[9, 10, -3, -4, -1, -8, -7, 3, -2, -2, -11, 1, -1, -1, -5, -12, 0, 1, 2, -5, -13, -2, -1, 14, -5, 9, -2, -5, 0, -10, 0, -1, 2, -3, -8, -4, 3, 2, 3, 5, 0, -1, -5, 0, 5, 3, 1, 0, -1, 0, -4, -3, -10, 10, -6, 14, -2, -2, -1, -2, -5, -5, 12, -1, -4, -8, -1, -4, 3] : <14>/[91]
[0, -4, 1, 6, 1, -5, 6, -1, 0, 2, 3, 0, 1, -3, -8, -4, 1, -6, 4, 0, -6, -8, 2, -22, -22, -12, 1, 9, -2, 22, -4, -3, 3, -9, -2, 11, 9, 11, 1, 2, 2, -8, 1, 2, 8, 11, -3, 1, -2, 4, 25, 1, -8, 12, -8, 9, 5, -3, -3, -6, -5, 22, 15, -1, 2, -12, 8, -1, -7] : <12>/[100]
[4, 11, 4, 2, 1, -18, -7, 5, -2, -3, -3, 0, -7, -5, -11, -13, -2, 0, 7, -3, -28, 0, 8, 5, -20, 2, 1, 2, -2, -3, -2, -1, 3, -13, -2, 4, 5, 14, 7, 5, 4, -3, -13, 0, 20, 5, 3, 0, 7, 2, 6, 5, -18, 6, -4, 27, 1, 1, -4, -7, -6, 3, 24, -3, -13, -18, 0, 11, -4] : <14>/[91]
[4, 2, 11, 3, 4, -14, -9, -2, 2, 1, 1, 1, -9, -2, -7, -17, 1, -7, 7, 2, -16, 0, 4, 2, -20, -9, -3, 7, -1, 18, -5, -5, 3, -10, 9, 13, 12, 22, 6, 5, 1, -7, -14, 1, 16, 13, -12, 1, 2, 8, 2, 0, -19, 18, -8, 25, 1, 2, -6, -10, -1, 12, 20, -6, -4, -16, 20, 10, -12] : <14>/[98]
[4, 4, 0, 5, 5, -12, -6, 2, -2, -1, -1, 2, -5, -3, -5, -9, 0, 3, 6, -3, -13, -12, 3, 0, -18, 1, 1, -1, -3, -1, 1, -1, 3, -9, -12, -2, 6, 3, 5, 3, -2, -1, -3, 1, 7, 4, 4, -3, 3, 3, 10, 1, -17, 5, -8, 18, 1, -4, -3, -9, -6, 1, 14, 0, -7, -11, -1, 2, 1] : <12>/[90]
[10, 14, 0, 0, 0, -10, -15, 4, 0, -2, -7, 1, 0, -3, -6, -16, 4, -1, 1, -3, -12, -2, -2, 14, -15, 4, -1, 3, 2, 1, -2, -1, -3, -6, -8, 5, 3, 9, 4, 7, 4, -7, -4, 3, 7, 9, -4, 2, 1, 1, 0, 0, -13, 16, -4, 21, 2, -5, 0, -3, -6, -6, 15, -11, -5, -8, 2, -7, 1] : <14>/[98]
[9, 11, 5, 0, -3, -12, -12, 6, 0, -2, -7, 0, -4, -2, -2, -21, 3, 1, 2, -1, -8, 2, 1, 13, -13, 0, -1, 1, -1, -1, -2, -1, 5, -1, -6, 1, 6, 5, 3, 8, -4, -3, -8, -1, 2, 3, -4, 1, 0, -2, -10, -5, -11, 12, -4, 19, -3, -3, -6, -2, 2, -5, 7, 3, -9, -11, 0, 5, 1] : <14>/[92]
[6, 3, -2, 2, 3, -8, 3, 5, -1, -4, -1, -1, 2, -6, -11, -8, 2, -1, 1, -1, -14, -14, -1, -16, -24, -6, 2, 3, -7, 3, 4, -2, -4, -7, -18, 5, 1, 5, -3, 6, 2, -4, 0, 0, 1, 6, 4, -2, 6, 3, 29, 0, -20, 9, -10, 15, 8, -1, -1, -10, -8, 5, 13, -3, 0, -12, 8, -14, -2] : <12>/[90]
[2, 9, 4, -1, 1, -16, -9, 6, -3, -5, 40, 5, -5, -1, -8, -14, -6, 3, 4, -3, -18, 0, -2, 12, -12, 2, 1, -6, -3, -10, 0, -2, -2, -2, -9, -1, 2, 9, 4, -2, 0, 0, -17, -3, 10, -3, -1, -2, 4, 5, 3, 0, -25, 4, -5, 17, 3, -4, 2, -11, -3, -9, 12, 10, -7, -9, 0, 10, 2] : <14>/[92]
[0, 2, -7, 4, 3, -11, -2, 2, -1, -3, 4, 1, 8, -3, -11, -17, -7, -5, 22, 0, -18, -17, 2, -9, -24, 0, -3, -1, -5, 2, -2, -3, -5, -8, -11, -10, 4, 13, 3, 6, 1, -8, -7, 1, 9, 2, 1, -6, 1, 0, 10, 4, -20, 7, -5, 16, 7, -5, -3, -10, -5, 4, 18, 4, -1, -11, 1, 2, -3] : <12>/[88]
[5, 7, 0, 0, 2, -7, -8, 0, -2, -3, -6, 1, -4, -2, -5, -6, 3, 1, -1, -3, -7, 0, 1, 9, -11, -1, 0, 1, 5, 6, 2, 1, 1, -6, 1, 3, 4, 2, 3, 1, 2, -3, -2, 2, 7, 0, 0, -1, 2, 1, -1, 3, -3, 6, -5, 16, 3, 3, -1, -9, -5, 0, 10, -9, -6, -9, 1, 0, -1] : <14>/[91]
[3, 1, -3, 2, 5, -7, 3, 4, 0, -4, -1, 1, 10, -4, -11, -7, 1, 0, 4, -1, -9, -18, -5, -11, -17, -9, 1, 0, -4, 10, 3, -4, -8, -4, -23, 8, 1, 13, 0, 0, 5, -5, 7, 3, 1, 4, 4, -5, 0, 10, 34, -2, -19, 16, -15, 8, 10, -6, 0, -15, -11, 6, 19, 2, 4, -7, 5, -22, -4] : <12>/[88]
[-2, -3, -6, 4, 3, -2, 3, 3, 0, 1, 4, 2, 7, -6, -9, -3, 0, -3, 6, 0, -11, -20, 0, -10, -16, 1, 2, 2, -4, 5, 1, -2, -12, -7, -18, -2, 3, 13, 1, 1, 8, 0, 1, 2, 1, 1, 0, -10, 1, 2, 29, 1, -6, 14, -13, 5, 9, -5, -5, -11, -8, 8, 19, -2, 4, -5, -4, -17, -5] : <12>/[88]
[3, 5, 6, 1, -10, -8, -10, -1, 0, -1, 0, 3, -4, -2, -3, -14, 1, -1, 1, 0, -10, -2, 2, 21, -10, 7, -1, -1, 2, 4, -1, -1, -3, -2, 1, 3, 7, 14, 2, -5, 4, -2, -7, -1, 7, -5, -4, -4, 2, 2, -4, -1, -12, 6, -7, 14, -1, -2, 1, -9, 1, -1, 16, -3, -10, -3, -4, 8, -6] : <14>/[92]

[6, 4, 9, -7, -12, -1, -2, 7, 1, 8, -3, 1, 3, 8, -1, 9, 5, -6, 3, 2, 1, -1, -3, -1, -4, 11, 2, 5, -3, -3, 0, -1, -1, 3, 6, -8, 0, 5, -5, -1, -5, -13, 4, -2, 0, -7, -4, 3, 1, -5, 3, -2, -15, -2, -2, -8, 5, -3, -3, -5, 5, 2, 6, -2, 1, 0, 0, -12, -4] : (62)/(94)
[9, 2, 2, 8, -10, -3, 1, 2, 9, 4, 0, 0, 5, -6, 4, -1, 5, 3, 1, -4, 1, 3, 0, 3, -2, 7, -1, -2, 1, -1, -3, -3, 1, -2, 0, -5, -2, -1, 2, 3, -1, 0, 1, 0, -1, -2, -1, 3, 4, 0, 3, -6, -3, 0, 4, -4, 6, -1, 3, 0, -2, -3, -4, -6, 2, -1, 1, -5, -2] : (62)/(94)
[-10, 3, 15, 4, -3, 1, -4, 14, 5, 9, -15, 4, 7, 15, -2, 18, 3, -11, 1, 2, -3, 4, -5, 6, -3, 5, -1, 6, -7, 0, 8, 2, 1, 10, 5, -2, 1, 6, -4, -3, -1, -10, 3, -5, 4, -12, -5, 1, -5, -7, -1, -3, -16, -5, 1, -10, 4, 3, -3, 1, 10, 1, 0, -2, -1, 11, -1, -5, 5] : (62)/(86)
[-13, 0, 5, -12, -7, 2, -2, 0, 3, 10, 2, -5, 5, -5, 0, -6, 5, 5, 1, -2, 3, -2, 4, 6, 2, -18, -1, -9, -1, -1, 0, -2, -2, -1, 3, -2, 1, 1, -1, 2, 0, -3, 5, -3, -2, -4, -3, -2, 2, -13, 5, -2, -10, 4, 1, 20, 12, -23, 2, 7, 5, 4, 16, -5, 1, -6, -1, -8, -1] : (57)/(88)
[-1, -1, 6, -1, -15, 2, -3, 0, 1, 10, 0, -5, 10, -16, -2, -12, 9, 9, 6, -6, 2, 1, -7, 5, 5, -19, 0, -3, -2, -5, -4, 0, -5, -4, 4, 3, 0, 7, -5, 5, 0, -5, 8, -4, 0, -8, 0, -4, 3, -9, 9, -4, -12, -3, 8, 27, 16, -27, 1, 3, 4, 3, 14, -4, 0, -16, -1, -10, -5] : (57)/(88)
[16, 3, 28, 2, -8, 2, -2, -13, -1, 14, 12, -4, 0, 8, -1, 11, 8, -25, 15, 1, -12, 9, -6, 5, -4, 8, 0, 9, 10, -11, 9, 6, -1, 7, -6, -11, 2, 5, -3, -12, -9, -13, -3, 9, 5, -15, -3, 13, -6, -2, 12, -4, -23, 10, 1, -18, -4, -2, 0, -3, -12, 4, -13, 8, -6, -13, -3, 3, -2] : (65)/(84)
